Moves between elements:
at | & ^ @ $ ! % *
Z867 | Z253 Z473 none none none none Z273
Z333 | none none Z685 none Z989 none Z766
Z335 | Z22 Z925 Z724 Z178 Z843 Z752 Z23
Z577 | Z196 none none none none Z473 Z19
Z23 | none none none none Z196 Z685 Z335
Z697 | Z995 Z861 Z403 Z706 Z970 Z924 Z987
Z543 | Z948 Z354 Z139 Z500 Z766 Z67 Z989
Z201 | none Z67 Z664 none none Z354 none
Z19 | Z843 Z583 Z675 Z133 Z22 Z327 Z577
Z276 | Z520 Z970 Z800 Z752 Z861 Z178 Z508
Z80 | none Z989 Z253 none none none Z354
Z685 | Z44 Z687 Z333 Z508 Z179 Z23 Z752
Z196 | Z577 Z652 Z272 Z936 Z23 Z179 Z843
Z520 | Z276 none none Z748 Z144 none none
Z936 | none none none Z196 none Z754 Z976
Z652 | none Z196 none none none Z253 Z664
Z724 | none none Z335 none Z67 Z766 none
Z766 | Z862 Z483 Z752 Z800 Z543 Z724 Z333
Z924 | none Z976 none Z664 none Z697 none
Z133 | Z976 none none Z19 none Z144 none
Z678 | Z667 Z748 none none Z273 none none
Z403 | none Z500 Z697 Z354 none none none
Z144 | Z861 Z995 Z564 Z327 Z520 Z133 Z571
Z862 | Z766 none Z748 none Z948 none none
Z861 | Z144 Z697 Z500 Z139 Z276 Z976 Z754
Z483 | none Z766 Z667 none Z354 none none
Z995 | Z697 Z144 none Z273 none none none
Z354 | Z986 Z543 Z706 Z403 Z483 Z201 Z80
Z100 | Z989 none Z473 none none none Z948
Z272 | none none Z196 none none Z989 Z67
Z989 | Z100 Z80 Z179 Z932 Z333 Z272 Z543
Z752 | Z748 Z667 Z766 Z276 Z139 Z335 Z685
Z179 | Z473 Z253 Z989 Z754 Z685 Z196 Z139
Z67 | Z675 Z201 Z843 Z797 Z724 Z543 Z272
Z44 | Z685 none none none Z473 none Z748
Z664 | Z583 Z843 Z201 Z924 Z925 Z706 Z652
Z253 | Z867 Z179 Z80 Z987 Z687 Z652 Z706
Z178 | none none none Z335 Z976 Z276 none
Z706 | Z273 Z139 Z354 Z697 Z667 Z664 Z253
Z797 | none none Z976 Z67 none Z500 none
Z925 | none Z335 none none Z664 Z667 none
Z948 | Z543 Z986 Z327 Z564 Z862 Z675 Z100
Z327 | Z139 Z273 Z948 Z144 Z748 Z19 Z473
Z473 | Z179 Z867 Z100 Z571 Z44 Z577 Z327
Z970 | none Z276 none Z667 Z697 none none
Z800 | none none Z276 Z766 Z500 none none
Z986 | Z354 Z948 Z273 none none none none
Z932 | none none Z754 Z989 none none Z500
Z987 | none Z754 none Z253 none none Z697
Z687 | none Z685 none none Z253 none Z667
Z273 | Z706 Z327 Z986 Z995 Z678 Z583 Z867
Z500 | Z564 Z403 Z861 Z543 Z800 Z797 Z932
Z748 | Z752 Z678 Z862 Z520 Z327 Z22 Z44
Z571 | Z754 none none Z473 none none Z144
Z564 | Z500 none Z144 Z948 none none none
Z976 | Z133 Z924 Z797 Z843 Z178 Z861 Z936
Z667 | Z678 Z752 Z483 Z970 Z706 Z925 Z687
Z843 | Z19 Z664 Z67 Z976 Z335 Z139 Z196
Z583 | Z664 Z19 none none none Z273 none
Z675 | Z67 none Z19 none none Z948 none
Z22 | Z335 none none none Z19 Z748 none
Z508 | none none none Z685 Z754 none Z276
Z754 | Z571 Z987 Z932 Z179 Z508 Z936 Z861
Z139 | Z327 Z706 Z543 Z861 Z752 Z843 Z179

The rows follow the links: the fewer symbols apart two elements are, the more alike their rows tend to be.

Each row is also shifted at random along 5 hidden directions that mean nothing.

Some elements, each with a row of numbers:
Z986
[-259, -284, -113,  -95, -136,  -73,  222,  239,  -33, -358,  195, -176,   81,   67, -186,  192, -332,   93,    1,  166, -161,   42, -235,   28,   23, -251,  106, -313,  111,  431,  156, -190, -341,   65, -206,  105, -644,  216,  103,  -66, -241,  120, -209, -265,  169,  284,  456,  230,  125,   37,  113]
Z100
[-995,  160,   11, -401,  158,  504,  101, -162, -211, -174,  130,  238,  570,   76,  650,  121, -354,  161,  205,  217, -304,  326,  -45,  353, -648,   59,  158,  -47, -499, -428,  102, -117,  248,   34, -490,  364, -127,  233, -249,  209,  374,  147,  206, -442, -473,  243,  -93,  683,  427,   26,  428]
Z675
[ 508,  192,   11, -326,  412,   83,  204,  204,  -33, -517,  -82,  179,  111,  204,  228,  179, -448,   58,  204,   39,   80, -126,  376,  147, -131, -228,  -35,  -28, -362, -464,  494, -398,  255,  150, -302,  236, -320,  170,   43,   55,  126, -231, -122,  -82, -210,  102, -137,  -59,  222,  318,  307]
Z276
[ 492, -196,  115,  205, -227,   33, -130, -265,    4,  353,  -78, -273,  163, -139, -264, -244,  382, -185, -129,   62, -259,  108, -419,  -10,  229,   77,   38, -267, -189,  331, -432,  256,  -77, -434,  166, -213,  229,  -25,  400, -319,  -29,  128,  172,   18,  326,  -41,   10,   26, -163, -217,  -86]
Z752
[-891, -270,  464,  101, -156,  174,  343, -291,  266,  272,   64, -154,  743, -198,   84, -571,  390,   24,  -26,  298, -276,  575, -622,  196,    0,  -20,   41, -504, -381,  541, -451,  674,   38, -548, -488, -402,   18,   52,  388, -416,  378,  388,  -62,   43,  282,   43,   72,  166,  266,  -91,  357]
Z766
[-433, -179,  239, -214,  272,  272,   25,  174,  227,   79,  152,   30,  734,  288,  231, -209,    8,  203,  161, -151,  -81,  408,   38,  343, -177,   16,  -43, -207, -719, -245,  -42,  301, -107, -254, -419, -138, -293,  242,  170,   73,  267,  286,  264,  -20, -323,  -89,  -90,  212,  542,   87,  316]
Z867
[-805,  -61,  -35,  -72, -356,   -3,  386, -279,   63, -214,  214,   86,  197, -226, -105,   91, -438,   20, -204,  493, -149,  306, -460, -210, -274,   32,  280,  115,  397, -112,   40,  -71,  214,  105,  -92,  358, -135,   52,  -73,  136,  -59,   88, -164, -143,   90,  295,  453,  347, -134, -281,  177]
Z748
[1097,   11,  521,  152,  100,   70,  -21,  -83,  341, -289,  159,   -9,  567, -106,    3,  -62, -517,  197, -202,  -82, -140,  386, -414, -400, -307, -654,  -20, -253, -496, -359,  -16, -434,  401,   18, -427,  259, -110,  172,  -41,  -60,  -18,  134,  -28,  -76, -119,  319,  237,  349,  264, -403,  689]
Z19
[-359, -352,  224,  -54, -131, -417,  707, -221,  180, -418,   -3, -357,   22, -141,   64,  173, -222,  -70,  139,  501, -222,   96, -414, -376,  -52, -198,  223, -491,  241,  506,   -1,  148,  325, -228, -500,   25, -436,  106,  363, -541,  181,    7, -795,  -56,  713,  157,  150, -108, -104,  -34,  180]
Z800
[ 486,  -26, -410,  175, -297, -255, -517,  315, -340,   34,   14, -180, -769,  468, -249, -134,  964, -131,  146,  -84,  152, -454,  213,  396,  250,  360, -355, -284,  174,  770, -280,  181, -986,   19,  654, -614,   43, -291,  386, -170, -489, -226,  392,   47,  355, -210,   77,   -4, -454,  433, -570]
Z678
[-808,  178,  359,  173,   42,  -40, -205,   17,  348, -406,  181,  121,  267,  -68, -254,   17, -270,   93, -267, -183,  -45,  109, -154, -321, -123, -416,  -22, -122, -366, -271,  220, -433,  142,   86,   52,  247, -199,  202,  123,  117, -241,  -69,  158,   61, -130,  190,  338,  237,   -1, -158,  392]
Z22
[-1061,  -368,   362,   388,    65,  -237,  -274,   -83,  -372,  -501,  -419,  -199,  -361,   108,   135,   -80,   251,   121,   153,   199,   100,  -209,  -111,  -303,   -31,  -155,  -186,  -419,   -81,   689,  -320,  -219,  -198,   -32,  -314,  -561,  -342,  -224,     7,  -641,    64,   -55,  -212,   -85,   544,   138,   -68,    43,    76,    27,   265]
Z843
[ 143,  296,  274,   63,  461,  -59,  192,   43,  253,  296, -435,   17,   58,  -43,   52,  -38,  -21,  191,   66,  -78,  235, -202,  207, -179,  222, -244, -103,   74, -135, -149,   48,  -54,  476, -101, -350,  -61,  112, -144, -272, -212,  200,  -97, -242,  221, -102, -200, -464, -622,  184,    7,   -4]
Z67
[ 697,  -67,  233,    3,  525,  328, -135,  296, -285,  -60, -405, -186,   67,  249,  236,  142, -152,  565,  330, -270,   93, -312,  475,  374,  191,  -84, -254,   17, -356,   56,  -50, -235, -104,  -87, -703, -293, -383,   49, -610, -173,  409,   99,  -58,  -76, -360,  -10, -411, -170,  834,   45,   65]
Z273
[-328,  448, -102,  252,  277,  331,  345, -124, -129, -475,  -51,  152,  479, -593,   40, -361,  -47,  -99, -325,  337, -402,  -10,   23,  248,  -71, -371,   -4,  -86, -154,  384,  316, -258,  269,   50, -272,  245, -131,  -12, -212, -571,  152,  -48,  193, -295, -119,  638,  159,   36,  355,   75,   94]
Z862
[-471,   57,  392,  -50,  395,  404,   30,   66,   28, -406,   57,  141,  740,   50,  431,  -91, -323,  266,  142,  -82, -250,  335,  -54,  326, -484, -181,    4, -258, -899, -390,  188, -217,   84,  -50, -556,  233, -347,  351,  112,   17,  193,   93,  443, -179, -299,  172,   19,  480,  498,  -89,  728]
Z987
[-999,   68,   44, -169, -170,  170,  -12, -384,  -53,  318,  149,  -49,  245, -336,   84,  145, -327,   33,  -84, -150, -448,  360,   46,    4,   29,  219,  351,  319, -105, -518, -164,   -4,  257, -250,   49,  402,  483,  174,  -86,  258,  101,  175,  295,   90, -302,  122, -209,  302,   16, -450,  -12]
Z272
[ 444, -379,  157, -228,  144,  -53, -661,  290, -179,  312, -226,    3, -485,  560,  185,  524, -376,  503,  332, -546,  582, -187,  392, -220,  -55,  176,  -78,  476,  292, -526, -157, -206, -381,  345, -156, -163, -124,   52, -488,  576,  127,   58,  -71,  111, -285, -360, -309,  -50,  206, -157,   -8]
Z861
[-189,   69,   45,  -24,  -93,  406,  279, -335,  -52,  496, -109, -320,  301, -396,  141,  -68,  113, -142,   91,  -69, -547,  185, -233,   35,  229, -185,   70, -460, -294,  424, -403,  114,  208, -535, -270,  -13,  333,   59,   49, -530,  190,  233,  283, -209,  147,  267, -216,  133,  196, -105, -107]

From each start, follow one symbol. Which element do you reach?
Answers are names.
start [1064, -264,  215,  -45,   13, -241,  182,  412,  405, -157,  452,  -99,  656,  149, -356,  -67, -224,  302, -102,  -99, -109,  299, -101,  121,   80,   64,  210,  136, -199, -269,  300,  134, -220,  -71, -105,  111, -438,  440,  268,  428,  -70,  207, -110,  211, -238,  -44,  227, -124,  224, -195,  335]
^: Z766
start [-178, -123,  -25,    9,   37,  216,  -31,   47, -256,   85,   75,  163,  211,  259,  316, -302,  227,  111,  139,  147,   62,  214, -115,  403, -329,  361,  -30,  155, -165, -171, -233,  342, -294,  165,  -31, -184,  -95,  -27,  -99,  308,  304,  206,  233,  -97, -246, -192, -163,  335,  257,   49,   84]
*: Z766
start [-2030,  -160,    69,   115,    61,  -138,  -111,   107,    51,    88,  -224,  -200,  -299,   -60,  -162,   -51,   295,    77,    66,  -126,   121,  -393,   204,   -41,   402,    10,   -37,    -5,   168,   337,  -135,    65,   -84,   -39,   -76,  -330,   -91,  -150,  -190,  -349,    43,   -81,  -300,   151,    59,   -39,   -77,  -473,    84,    16,  -233]
*: Z652
start [-317, -161, -155, -448, -352,  136,  -44, -151, -196,  481,   94, -196, -182,  242,  161,  413, -157,  -36,  287,  -81, -122,  114,   45,   51,  -80,  436,  139,  147,   -3, -107, -303,  221, -280,  -63,  192,   53,  211,   99,   40,  345,  -42,  323,   38, -123,  -34, -190, -118,  396, -111,  -68, -218]
@: Z754
start [ 801, -218,  132,  103, -284,  -22,  208, -297,  122,  235,  120,  102,  323, -177,  103, -511,  259, -182, -105,  404,   84,  345, -489,  -90, -263,  278,   96,   42,  316,   59, -336,  578, -109,   60,   44, -160,  166,  -75,   10, -153,  353,  180, -189,  115,   76, -217,   24,  125, -104, -139,  118]
*: Z752
start [-981,  180,   91, -272,  -76,  222,  385, -419,  224,  -56,  305,  293,  487, -110,  324,  124, -461, -208, -115,  412, -152,  633, -469, -245, -625, -208,  305,   42,  -48, -514,   48,   76,  513,   32, -349,  461,  178,   46,  135,  242,  221,  125,  -67, -200, -149,  109,  224,  574, -117,  -35,  470]
!: Z44
start [ 521,  292, -278, -222,  173,  382,  198,   72, -272,  221,  123,  424,  218,  238,  329, -103,   65,  -72,  242,   56,  163,   82,   98,  537, -358,  262,   16,  192,   11, -113,   28,  265,  -97,  219,  -48,  -40,   45, -131, -402,  329,  298,  107,  174,  -80, -544, -130, -251,  209,  265,  270, -118]
^: Z80
start [ 117,  193,   54, -266, -223,  115,  146, -427,   34,   59,  144,  103,  116, -145,  159,  324, -671, -123,  -16,  148, -276,  574, -247, -419, -399,  -50,  408,   84, -129, -679,   65, -288,  559,  -51,   78,  635,  386,  199,  175,  265, -149,   20,  108, -183,  -74,  124,  148,  474, -324, -204,  241]
$: Z473
start [-699, -396,  338,  -25,  -33, -528, -430,  266,  422,  311, -119, -315, -310,  494, -249,  -10,   41,  164,   28, -392,  567,    5,  -96, -496,  130,   11, -232,  -22,  103, -256, -171,  133,  -88,  -68,  192, -368,   33,  -14,  385,  199, -307, -132, -420,  463,  280, -721, -107, -386, -339,    0,  131]
$: Z178
start [ 588, -212,  253,  302,  -27, -252, -418,  -83, -151,  131, -422, -299, -350,  -33, -101,  -98,  329,  119,   26, -282,   25, -306,  323, -184,  400,  220, -175,   61, -191,  195, -323,  -33,  -58, -310,  327, -319,  285, -192,   46, -388, -106, -196,  -16,  230,  207, -147, -301, -460,  -76, -165, -117]
$: Z335
start [ 763, -325, -113,  179, -169, -505,  429,   81,  -16, -561,  -73, -108, -294, -289, -411,    2, -135,   51, -158,  414,  -11, -243, -241, -339,  288, -267,  122, -237,  743,  656,  197, -106,   77,   78,  -83,  -69, -401,  -36,  181, -328, -169, -178, -762,   34,  621,  326,  363, -498, -103,  -38,  -49]
%: Z273
start [-767,   38,  156,  -21, -194,  -83,  480,  140,  788,  441,  393, -268,  728, -217, -439,   24, -474,    3, -297, -286,  -50,  367, -462, -279,  209, -342,  149,    1,  161, -208,   44,  182,  285, -262, -108,  377,   -4,  309,  206,  224, -211,  272, -165,  159,  -64, -123,  330,  -74,  -42, -297,   37]
*: Z253
start [-819, -299,  245,  258, -247, -102, -879, -114, -251,  113, -257, -426, -608,  253, -212,  246,  137,  168,  -65, -517,  101, -221, -141, -483, -112, -290, -229, -381, -248,   67, -473, -736, -374,  -98,  164, -211,   51,  -99,  142, -218, -531,  -29,  429,  -57,  353,  124,  267,  522, -223, -404,   50]
&: Z276
start [-952,    5,   42,  136, -239,  -52,  157, -126,  135,   61,  364,  197,  363, -142,   -2, -496,  104, -114, -216,  255,  -18,  291, -327,  141, -100,  381,  163,  309,  199, -226, -113,  437,  -84,   81,  323,   18,  194,    6,  -41,  143,  193,  110,   -2,  166,  -46, -183,   65,  -67,   -6, -242,  122]
*: Z667
